In the rows, zero is written as 128.
[ 94 115 146 120 106 142 116 152 106 142 144 115 160 165 177 124 124 118
  88 119  89 102  38 122  75 184 105 139 108 106 176 151 194 119 138 145] -> <56>
[103 109 174 125 119 155 121 166 114 136 142 113 157 154 169 128 115 101
  84 112  94 102  63 141  95 179  77 127 107 108 136 131 158 115 132 121] -> <126>
[ 86 127 155  70 153 194 106 122 119 109 131 141 108 106 110 178 128  95
  92 126  89  22  22 136 129 162 109  94  99 108 145 168 110 130 125 130] -> <213>
[102 116 158 131 127 144 127 155 129 138 152  99 166 168 151 145 110  99
  65 126 101  90  44 154  91 183  93 154 120  94 171 173 181 127 125 129] -> <118>
[132 100 157  90 144 160 152 133 177 140 168 148 140 125 111 164 115  77
  95  81 113  57  85 140 118 143 100 144 136  94 132 179 139 137 131 138] -> <2>
[144 111 140 115 154 126 152 107 146 120 153 146 120 123  89 153 106 125
 140 118 101  74  96 136 111 114  93 135 110  88 157 186 145 140 142 136] -> <2>
[127 116 135 103 154 162 140 127 157 131 159 149 130 111 109 166 118  80
  86  90 101  81  56 134 123 143  99 139 124  99 154 187 142 144 141 128] -> <169>
[120 125 146  95 143 165 144 118 175 140 169 155 124 118 117 165 128  88
  82  55 100  66  47 128 111 147 113 106 125  87 140 174 133 129 138 135] -> <126>
[108 101 160 117 130 139 124 157 114 123 132  94 156 162 138 144 111 108
  95 139  88  70  47 159  84 168  78 162 100 103 174 145 170 121 117 122] -> <74>
[134 123 149  97 162 148 136 124 145 105 140 141 119 114 100 149 109 125
 113 119  89  31  66 138 121 129  80 116  93 101 147 165 149 122 127 136] -> <213>
[113 104 168 111 131 141 135 179 115 122 170  99 188 178 185 143 113  93
  77 160 122  90  75 161  91 175  96 144 151 102 166 162 156 149 115 136] -> <118>
[103 116 167 137 121 144 125 162 118 135 141 107 159 161 147 136 110 114
  76 122  86  96  52 147  89 179  77 147 101  94 161 154 176 121 135 126] -> <203>
[102 100 147 131 110 132 120 162 112 144 160  91 179 172 176 131 120 106
  75 145 104 123  46 150  73 179 102 157 121 106 182 160 179 128 135 133] -> <56>
[125 107 139 103 146 147 141 112 161 133 158 137 142 107  96 164 111  88
 107 109 114  76  48 143 109 135 104 143 147  96 160 190 146 135 140 130] -> <126>
[108 104 152 119 124 133 130 170 127 145 168  90 177 158 167 139 102 101
  75 156 120  93  57 151  85 179  84 149 150 111 162 155 183 137 130 135] -> <203>
[ 93 107 141 126 116 147 112 161 104 145 152  94 161 174 166 135 120 114
  77 131 104 103  33 143  81 184 110 153 117  91 185 156 172 125 133 134] -> <206>
[ 97 117 157 132 113 136 128 166  97 134 144  95 160 165 178 142 113 117
  92 151 101  99  50 143  77 167 109 132 130  92 172 150 165 129 136 133] -> <138>
[103 102 149 140 123 132 124 169 140 132 156 106 151 152 148 137 112 107
  55 106  92  76  57 140 110 168  88 135 118 101 156 160 196 110 139 132] -> <56>
[108 125 163 130 134 142 132 158 129 130 145 102 155 164 159 139 110 113
  79 121  93  77  51 150  98 177  83 124 114  91 159 148 182 116 127 127] -> <118>
[143 121 140 101 160 135 162 119 144 124 145 146 134 114 107 156 106 107
 114 109 100  86  72 148 106 122 103 136 123  83 169 187 139 135 122 133] -> <126>
[118 118 163 104 152 170 138 126 159 129 145 154 109  89  71 158 105  81
 106 124  79  48  55 146 149 140  93 116 122 111 113 183 137 109 121 122] -> <138>
[119 109 158 124 142 141 135 122 152 114 145 139 133 119  94 164 112  98
 101 140 102  42  35 162 106 140  86 120 126 106 165 178 147 123 122 129] -> <85>
[137 122 140 112 160 146 135 116 161 110 151 146 118 103  80 154 117 108
 115 120  97  58  46 141 115 129  84 118 105 110 155 173 142 129 128 131] -> <85>
[101  94 161 118 109 141 125 166 120 145 141 102 177 167 175 147 106  88
  79 124 111  96  47 146  89 178  97 150 135 106 178 161 170 130 126 142] -> <74>
[119 116 145 131 126 164 136 144 146 112 148 154 113 115 108 153 129 104
  84 115  81  38  26 125 110 138  88 105 100 120 134 169 161 108 126 125] -> <169>
[129 124 159 113 138 136 131 116 159 127 157 136 142 107  91 146 109 104
 115 145 104  83  50 149 123 145  83 112 134 108 148 185 155 119 144 133] -> <56>
[121 132 160 108 137 162 128 124 158 111 134 154 103  80  85 154 123 111
 121  95  91  54  65 122 129 132  92  81 110 110 115 148 124 112 142 130] -> <101>
[ 95 113 157 113 124 138 125 172 106 139 162  89 173 173 183 147 107 100
  68 139  95  99  50 144 100 176 109 133 139  86 174 164 171 136 132 136] -> <138>
[108 105 163 114 118 159 117 157 115 143 150  97 184 165 172 130 112 108
  84 135 105  93  49 146  90 175  95 152 122 105 160 148 171 120 126 134] -> <213>
[141 122 153 124 120 124 156 111 148 137 166 156 129 126 130 144 112 122
 149 120 102  94  78 132  93 114 107  96 140  95 144 175 140 133 148 145] -> <74>
[ 92 104 154 102 142 189 125 137 133 112 139 150 103 102 100 163 137  85
  92 118  85  32  29 140 135 158 105 112 114 118 121 167 129 109 124 118] -> <56>
[111 115 170  93 141 161 131 146 161 121 149 150 122 107 106 168 114  79
  85 115  86  30  49 152 119 159  84 100 122 107 138 168 142 127 121 130] -> <74>
[130 115 171 101 160 168 137 136 144 101 139 157 142 100 105 161 117  89
 115 131  86  60  63 159 126 134  82 118 129  88 145 174 129 134 133 127] -> <85>
[136 134 145 154 118 144 142 124 139 109 125 153 135 114 106 140 122 137
 114 129  80  55  12 131  94 134  69  88 100 107 166 156 183  92 133 130] -> <169>
[105 124 156 110 134 164 132 112 120 115 122 153 109 121 116 164 117 111
 122 107  71  50  54 132 113 127 105 114  92  87 138 175 139 114 143 134] -> <118>
[103 120 149 115 120 150 116 162 126 147 166 108 162 161 173 137 118 111
  67 128  99  96  43 138  80 186 109 137 119  93 174 168 191 134 135 132] -> <56>
[100  99 159 128 120 138 132 155 104 135 149 105 183 176 185 140 121 109
 107 124 110 110  49 151  88 177 103 131 164  75 177 149 156 126 145 140] -> <203>
[126 123 134 134 131 138 144 117 132 118 138 130 125 123  94 152 121 126
 120 141 104  76  28 137  92 139  95 119 115 101 165 181 152 112 128 135] -> <2>
[111 117 153 131 125 141 124 160 106 139 151 112 160 164 175 131 106 116
  84 138 104  97  57 147  86 174  86 129 120  98 169 145 171 128 131 129] -> <206>
[137 107 132 108 135 128 152 109 160 143 178 143 150 133 118 147 105 103
 117  97 100  70  58 135 101 128 102 145 143  92 166 200 177 134 137 151] -> <118>
[ 89 110 158 115 137 164 107 162  99 126 133  92 146 158 160 155 108 103
  74 145 109  83  55 151  99 175  97 144 105  98 156 153 151 129 130 113] -> <126>
[111  92 151 148 120 140 122 159 102 126 134 103 167 171 158 133 111 114
  89 130 116  84  38 156  77 170  86 165 126  99 178 158 169 111 126 129] -> <206>
[100 108 152 110 126 145 121 159 127 138 159 100 168 165 145 150 110  84
  51 128 104  79  58 152 113 184  80 158 130 103 157 169 173 128 124 130] -> <2>
[118 112 157  98 130 147 122 125 154 128 158 131 129 113  93 166 108  89
  98 133  97  57  38 142 107 142  99 117 122 122 145 191 140 131 121 129] -> <74>
[118 120 142 103 132 159 135 125 164 156 177 153 128 121 129 150 111  94
  97  94 100  54  57 127 123 155 100 108 145  99 136 173 175 124 145 139] -> <169>
[105 116 159 145 131 150 127 165 133 124 142 113 145 161 156 140 120 112
  77 110  96  74  61 152 100 174  88 123 110  88 150 142 169 110 134 129] -> <118>
[ 86 109 154 110 130 167 103 162  91 125 139  84 153 157 151 151 115 105
  92 163 106  83  56 154  99 177  99 160 106 102 158 150 150 134 132 121] -> <118>
[137 109 146 115 150 125 137 133 129 107 142 148 135 118 114 140 105 118
 120 132  89  59  60 145 106 131  77 120 126  97 164 175 160 122 130 140] -> <206>
[ 96 100 157 111 126 142 114 161 135 146 170  92 163 164 142 144 116  86
  63 119 106  97  51 148  97 196  95 148 139 103 152 167 165 127 125 130] -> <2>
[105 101 160 134 128 134 129 158 126 138 145 105 161 163 143 139 107  90
  72 113  91  92  45 149 108 179  75 155 117 102 170 161 183 117 129 121] -> <169>
[ 99 114 149 141 116 146 129 157 133 145 146 111 155 159 157 129 117 113
  79  98  86  88  42 139  91 185  87 138 117  86 170 142 196 107 136 135] -> <101>
[138 122 151 108 146 135 152 118 175 138 162 150 108 104  96 144 110 105
 124 120 100  71  76 127 127 126  92 107 123 118 123 171 158 123 140 134] -> <169>
[117 124 145  91 146 151 135 101 149 128 143 140 108  94  90 155 113 106
 134 138  90  69  50 130 117 131 105 118 125 108 137 184 146 124 139 137] -> <101>
[124 114 163 109 154 167 138 136 156 108 135 146 130 106  92 159 121  95
  94 103  77  45  35 147 124 142  80 127 106  94 149 173 155 119 126 126] -> <85>
[127 118 151 112 154 148 145 134 164 114 141 148 106 106  91 158 116 100
  94 103  86  39  57 136 127 137  79 113 103 110 137 166 157 116 130 126] -> <169>
[118 116 142 104 140 155 141 131 145 120 142 145 142 112 121 167 119  85
  80  96  98  71  21 137 102 146 100 115 130  96 168 185 144 125 126 134] -> <126>
[ 97 103 171 121 134 146 126 172 119 132 145 108 170 142 162 144 104  81
  66 133  92  90  67 156 107 176  81 145 133 102 152 149 164 130 131 120] -> <213>
[105 106 161 126 128 154 116 164 112 127 141 103 161 144 152 134 110 106
  87 137  92  92  55 147  96 176  83 149 126 101 153 157 177 119 129 124] -> <101>
[106 105 157 124 134 131 126 165 127 131 156  95 168 152 150 138 109  99
  75 161  96  88  54 162 110 169  82 149 142 102 165 161 191 129 127 128] -> <85>
[109 102 157 134 126 141 126 167 109 128 141  93 167 168 162 139 111 122
  81 131 100  90  53 152  80 172  82 155 114  94 170 152 176 124 130 129] -> <203>
[131 119 159 117 168 158 149 102 150 110 118 155 109 107  92 164 108 110
 115 117  92  55  57 154 112 129  84 127  98  92 149 186 141 120 131 121] -> <126>
[100 108 161 139 137 139 129 157 133 129 142 109 165 159 139 142 108  98
  64 129  94  79  49 162 107 179  81 158 132  89 179 168 192 123 128 133] -> <85>
[ 93 102 161 105 127 157 116 156 108 142 151  98 170 166 179 148 116  92
  78 141 116 105  47 150  86 186 109 146 134 104 169 158 157 141 124 122] -> <126>
[ 99 107 163 102 137 141 122 158 130 139 160  94 170 164 156 150 104  84
  70 135 101  93  56 156 103 183 100 150 133  97 168 176 170 139 122 132] -> <118>
[110 104 162 146 110 119 137 150 103 131 131  93 176 176 171 134 110 122
 100 158  97  98  32 157  78 155  87 147 122  98 190 154 191 116 124 131] -> <85>
[140 118 152 110 140 140 148 126 143 117 153 141 139 114 112 151 105 110
 128 161 111  64  64 146 107 122  98 115 133 114 145 186 147 129 118 138] -> <118>
[113  99 166 122 132 137 137 150 119 131 140  94 165 166 144 150 104 103
  88 137 110  88  64 163 105 167  77 153 122  90 162 168 156 119 128 131] -> <2>
[113 108 145 141 111 120 133 163 101 129 158  98 188 182 191 126 116 130
  94 134  94 101  50 147  69 167  93 131 135  87 190 147 193 123 129 143] -> <118>
[108 113 156 118 112 147 128 166 121 153 162 103 171 169 175 141 110 101
  68 126 106  93  49 139  90 177  97 143 122 102 170 158 184 131 128 131] -> <169>
[116 121 152 136 109 128 141 165 106 135 161 110 191 171 185 130 111 118
  68 146  96 116  57 141  88 166  89 134 144  95 184 167 195 132 132 144] -> <169>
[117 134 140 113 139 160 116 117 128 116 133 139 118 104  97 157 114 122
 126 130  86  66  38 126 117 126  96 108  91  98 158 164 147 125 146 130] -> <85>
[125 127 150 137 127 157 133 137 139 107 139 142 122 115 104 153 118 121
  93 135  85  41  20 134  97 135  87 101  96 114 148 173 158 108 123 130] -> <138>
[121 119 146  94 149 141 144  95 134 136 149 150 119 125 117 157 109 115
 127 104  86  83  70 136 102 128 111 129 111  82 160 192 143 139 143 138] -> <126>
[123 109 148 133 137 143 148 152 148 116 155 138 134 114 105 147 120  98
  93 150  99  67  32 148 102 150  86 113 139 122 143 170 153 116 113 126] -> <203>
[120 108 156 111 157 148 143 122 159 125 163 152 121 127 101 154 120  95
 101  95  77  52  65 156 112 144  92 139 119  84 149 179 151 131 131 130] -> <85>
[123 114 158 136 146 160 136 115 130 100 123 142 114 113  73 150 119 133
 133 143  79  39  45 157 115 131  68 123  99  98 133 161 142  95 133 120] -> <203>
[102 105 149 110 124 150 112 171 119 146 164  97 170 170 172 137 115 103
  71 134 101 106  53 138 105 184 108 140 125  97 174 164 183 135 132 136] -> <169>
[130 121 162 112 151 160 142 120 144 110 126 162 121 105  93 145 117 119
 119 112  59  45  47 143 106 141  62 119  86  98 140 162 162 110 132 131] -> <203>
[114 103 160 114 148 144 128 126 167 120 157 135 121  97  83 170 108  75
  89 140 111  64  65 152 132 136 101 124 142 122 127 196 134 129 139 117] -> <56>
---
[ 95 136 117 165 179 190 111 106 199  86 123  69 177 106 168 161 124 116
 134 169 151 114 162  62 180 141  95 181 163 107 118  88 105 136 101 102] -> <161>
[ 95 144 157 134 138 183 140 120 136 121 115  87 113  99 139 130 106  99
 127 107 165 107 111 111 170 174 165 127 133 145  79  64 103  82 175 150] -> <137>
[113 138 166 128  94 152 122 113 127 124 130  93 117 101 123 135 108 101
  88 100 163 110 104 136 162 139 184 111 109 137  91  96 105 107 175 164] -> <43>
[ 82  95 158 195 163 154 140 126 147 145 122 116  67 144 149 132 103 108
 159 122 139 121 142 123 120 153 146 161 191 160 132 103 137 114 144  71] -> <71>
[ 95 148 150 119 119 159 134 116 140 118  96 118  99  80 121 137  93 133
 108 114 170  85 100 126 164 149 160 123 105 144  82  74 116  88 173 194] -> <143>
[141 118 143 142 132 212 134 162 118  61 138 158 108 114 139 108 144  61
 164  82 122 134 149 106 149 159 126  31 148 165 157  66 125 121 127 106] -> <144>
[125  72 150 162 133 163 118 109 149  88 149  51 158 157 155 127 141  73
 142  95  71 119 126  96 179 116  86 134 144 110 163 115  97 177 128 125] -> <71>
[147 139 156 157 141 201 116 148  80  93 146 122 110 133 126  93 140  44
 174 108 130 153 150 131 133 179 163  12 129 169 140  40 120 109 155  74] -> <161>
[104 128 142 105  99 157 148 115 143 103 109  87 114  88 136 145  94 120
  86 101 148  77  96 127 194 125 137 118  82 131  75 116 104 108 160 195] -> <137>
[ 84 103 197 143 125 150 161 121  67 173 159  90  84 156 109 102 100  66
 159  83 122 115 106 154 137 178 193  82  99 160 121  57  99 117 211 129] -> <43>
[108 133 119 157 161 208 100  98 200  84 136  42 182 113 152 142 121 107
 106 134 136 132 149  71 186 128  85 142 163 100 111  93 103 137 116 111] -> <137>
[160 158 138 129 119 220 117 143 128  64 128 180 111  96 118 113 137  70
 130  84 153 156 146 110 142 154 156  38 147 164 131  70 131 123 122 148] -> <31>
[108 120 136 156 118 158 124 106 152 117 120  98  80 117 144 133 103 138
  93 119 132 124 112 123 150 126 120 151 164 125 102 142 138 125 122 127] -> <137>
[ 80 137 155 137 130 173 159 118 125 127 111 108 103 110 127 126  78  88
 152 108 171 101 113 113 161 174 182 126 130 161  90  46 115  85 175 147] -> <143>
[ 91  92 147 164 111 133 141 124 147 139 116 107  69 143 159 142 101 144
 106 125 120  98 120 137 150 127 120 158 150 127 124 144 131 137 120 114] -> <43>
[109  97 162 111  99 123 170 124 106 128 125  86  92 128 132 131  99 105
 147  92 132  83 103 131 161 162 134 114  94 138 106  81 107 111 173 154] -> <141>
[ 99 115 152 108 116 128 179 130 130 118  97 108  88 114 151 140  92 137
 147 100 119  67 106 145 180 147 130 144  87 119 106  86 122  96 167 172] -> <63>
[ 97 101 145 174 125 149 134 123 160 132 102 103  67 126 159 148  97 157
 123 126 120  82 132 140 152 143 106 152 158 130 112 117 141 125 125 118] -> <43>
[119 141 141  87  73 128 148 113 124 109 106 103 103  88 126 156  88 135
  88 100 143  87  85 121 189 113 135 123  66 118  93 118 106 124 146 210] -> <141>
[137 107 145 183 148 192  70 102 172 102 149  25 157 126 142 145 132  90
 105 113 117 148 120  92 191 127 106 127 160 115 140 103  89 154 121 116] -> <141>
[ 91  94 146  89  79 119 176 127 110  98  93  92  97 108 146 158  95 125
 115  95 109  57  99 135 209 125 131 122  50 102 107 119 121 128 161 198] -> <143>
[115 151 118 166 176 221  91  97 186  88 133  65 169 101 160 142 126 114
  98 142 141 136 138  78 193 107 100 156 159 116 127 104  94 145  95 124] -> <63>
[106  93 124 144 141 171 125 111 211  74 130  49 154 130 172 161 118 122
 134 118 103  92 134  67 201 129  53 177 144  80 133 111  99 163  97 122] -> <141>
[ 78 116 151 188 155 168 136 124 160 130 127 140  73 131 153 122 104 105
 138 105 157 139 129 105 115 149 147 156 211 164 129 108 130 110 119  94] -> <137>
[103 106 141 163 131 154 143 111 158 129  90 122  73 124 157 144  99 152
 124 127 130 101 126 129 146 150 110 171 168 140 101 122 145 120 118 141] -> <31>
[158 150 112 143 136 212 126 159 224  53  60 147 149  79 166 155 133 133
 161 111 151  85 175  98 191 157  83  81 139 136 110  43 142  72 100 132] -> <137>
[ 90 113 154 107 104 134 182 120 118 122 100 113  86 113 141 146 102 134
 140  92 121  55 105 138 174 157 129 139  73 132  93  90 110 121 164 201] -> <31>
[ 84 102 181 146 130 161 163 126 120 150 137  81 104 141 138 121 103  88
 170  91 130 100 121 131 141 183 148 112 113 145 110  48 105 104 196 112] -> <43>
[110 117 123 173 143 191  83 103 176  68 168  54 169 105 136 133 146  81
  78 120 134 141 127  69 185 118 138 136 172 101 138 122 103 160 124 105] -> <143>
[106 111 140  99  89 140 182 118 158 102  83  92 107 104 143 151  90 154
 154 107 127  44 105 136 200 158 109 141  72 110  81  65 135  92 155 184] -> <143>
[160 133 124 132 121 216 136 162 174  49 104 162 136  89 150 128 135  77
 158  87 135 117 151 101 171 149 110  52 149 154 129  69 138  97 110 128] -> <137>
[127 152 117 155 117 159  89 101 184  95 105 138  86  64 140 162  95 165
  51 153 181 110 100 107 156 108 137 181 198 137  86 161 126 114  94 159] -> <144>
[ 81  92 152  83 100 111 190 131 134 115  80 111  79 126 152 155  81 148
 150  95  94  38 104 143 187 146  82 133  43 100 104 103 131 132 153 207] -> <161>
[ 86 118 169 130 134 165 155 120 106 145 113  96  96 114 139 122  99 103
 131  95 145  89 102 146 161 176 160 106 123 144  88  71 112  91 185 158] -> <63>
[161 123 142 109 106 188 140 160 127  47 119 171  99  97 150 123 138 102
 144  61  90 120 122 130 163 121  90  32  98 128 161  92 134 134 118 163] -> <63>
[119 103 128 129  92 120 139 116 157  92 111 136  67 110 146 144 118 153
  75 113 123  96 103 127 150  93 112 171 155 119 125 192 149 156 102 165] -> <71>
[ 92 129 120 163 164 204 113 108 175  76 149  61 156 106 171 151 121  94
 113 129 139 132 140  77 176 119 108 162 181 108 138 108  96 146 110  95] -> <63>
[ 80 152 165 126 149 178 134 115 123 121 127 101 105  92 128 126 101 103
 124 129 180 118 111 117 141 177 166 123 125 149  79  60 113  89 184 151] -> <161>
[ 81 116 183 147 115 167 152 121  88 157 132  80 115 146 126 113  94  58
 165  90 146 102 129 146 145 193 202  97 125 156  93  52 101 100 206 134] -> <43>
[132  94 135 148  87 116 121 117 151  80 128 111  68 123 147 146 121 135
  69 117 125 111 102 131 147 110 145 156 173 114 125 201 131 155 117 138] -> <71>
[ 81 119 171 144 119 162 163 108 124 142 109  68 116 128 139 138  81  93
 160 101 135  83 113 137 169 171 162 108 101 142  84  62  91  84 195 139] -> <137>
[ 83  87 170 111 103 133 188 133  68 136 123 118  74 138 135 121  97  91
 151  74 114  87 108 145 153 162 137 104  81 153 110  75 115 125 182 180] -> <31>
[107 122 136 174 163 203 100 103 163  79 181  60 161 129 141 119 145  87
 123 124 136 152 135  77 155 138 114 126 187 128 149  84  88 146 117  83] -> <144>
[ 87  73 162 120  89 138 184 126 110 135 103  91  95 142 140 143  93 101
 172  89 108  45 122 156 174 183 128 125  88 128  91  81 106 115 190 173] -> <31>
[164 145 123 148 123 213 110 149 173  52 100 152 135  83 136 132 125  97
 138  95 148 122 149  98 167 150 124  39 133 151 123  59 135 106 116 137] -> <143>
[ 87 112 173 151 132 160 161 122  88 126 142  89  98 122 137 124 101  92
 158  97 144  95 120 144 160 178 179 105 119 150 101  48  98  95 190 144] -> <63>
[108 155 155 134 130 176 137 126 133 108 121 105 109  98 123 128 111 100
 133 106 179 117 117 116 146 173 183 120 149 157  91  55 114  85 180 151] -> <71>
[ 94 100 177 125 108 150 163 124 120 145 118  94 100 133 135 127  83  91
 157  84 117  87 113 132 161 176 148 120 101 127  90  69 119 111 196 150] -> <43>
[165 167 130 170 157 233 101 147 171  77 110 136 140  91 132 130 117  74
 178 122 181 148 181  89 146 182 149  57 175 173 111  21 129  77 129  82] -> <141>
[104 123 121 175 162 196 105 102 209  90 122  63 180 109 157 161 110  84
 118 147 151 129 161  58 204 110 117 179 183 120 132 107 110 136  93  98] -> <141>
[112 116 149 187 140 166 117 115 152 121 128 119  83 121 143 130 102 107
 118 128 152 136 120 113 112 143 154 145 206 162 114 132 124 119 141  95] -> <71>
[ 94  88 143 166 168 180 121 111 156  97 158  56 144 149 154 123 135  91
 146 106 102 144 131  72 159 145  87 144 159 109 162  87 104 167 124 103] -> <143>
[106 128 120 168 173 202 110 100 205  93 136  74 172 113 143 148 132 108
 121 135 152 134 166  81 167 142 107 164 184 119 122  87 122 138 110 111] -> <31>
[153 137 145 181 156 226 109 150 136  85 138 121 122 120 131 102 141  49
 162 101 157 153 168 100 132 175 153  38 173 182 134  39 119 103 153  63] -> <71>
[108 129 155 114 105 143 152 115 126 121 110  91 104  98 129 140  94 111
 126 104 162  85 110 113 177 158 151 131 100 139  84  70 107  98 170 171] -> <141>
[ 85  80 160 104  93 111 191 136  96 130 112  88  81 146 138 133 106 106
 162  71  94  69 107 156 172 151 124 120  84 123 131  96 120 117 178 175] -> <137>
[124 141 119 135  87 153  98 108 147  85 120 132  92  77 131 144 114 141
  31 138 164 143  91 117 150  90 163 148 161 123 107 200 138 136 110 165] -> <143>
[108 141 153 119 111 142 144 120 117 109 127  96  98  97 124 142 103 116
 105 109 164  97 104 128 171 137 173 128 103 142  89  83 109 105 169 168] -> <71>
[170 133 122 116  98 185 129 151 123  47 115 166 111  86 132 137 151 106
 111  84 129 127 149 122 153 133 112  34 119 147 141 107 140 142 110 175] -> <31>
[163 157 132 157 136 219  97 150 149  63 110 166 129  72 134 123 160  93
 131 100 176 154 148  99 142 152 149  50 163 173 139  55 137  95 113 135] -> <143>
[105 179 107 160 198 212  76  98 223  97 115  86 199  88 146 145 122 114
 100 165 180 164 143  58 152  99 113 174 182 132 133  98 110 118  94 106] -> <143>
[138 129 144 155 143 217 133 156 139  82 126 148 121 108 142 114 138  76
 166  96 131 118 171 111 152 162 121  41 146 164 140  39 141 113 127 102] -> <43>
[139 133 135 174 151 207  74  95 173  88 148  56 180  93 144 137 143  89
  79 129 131 136 137  69 199 115 114 137 171 119 126  95 104 157 113 130] -> <43>
[ 98 121 116 175 169 193 114 103 200  90 116  62 172 118 168 159 102 109
 137 154 136  99 158  67 199 129  92 172 175 120 120  87  97 131 100 100] -> <144>
[157 142 131 158 126 222 112 153 173  51 115 132 139  84 139 140 134  90
 148  96 160 128 165 103 169 162 131  40 156 156 124  47 135  97 115 122] -> <141>
[140 117 154 159 135 213 132 157  93  75 150 159 110 122 139  96 155  52
 166  84 128 150 159 128 141 164 165  34 159 162 154  69 128 117 137 102] -> <63>
[ 71  87 186 146 139 140 167 132  96 159 141  98  85 155 135 115 114  85
 186  87 116  92 115 140 128 181 149 115 114 143 116  51 108 106 201 101] -> <71>
[130 140 113 127  95 151 115 109 186  83 103 124  92  81 145 159 103 167
  47 129 155 106  96 119 173  96 119 163 153 118  91 184 130 130  90 186] -> <137>
[174 161 128 148 106 201  89 148 143  41 119 162 130  84 123 123 141  86
 102 106 172 151 155 105 152 141 169  31 165 161 133  89 120 104 122 141] -> <144>
[150 116 144 154 123 198 129 164 119  59 125 140 129 113 149 129 150  40
 168  84 141 131 173 115 146 157 159  31 153 163 145  69 129 112 138  83] -> <71>
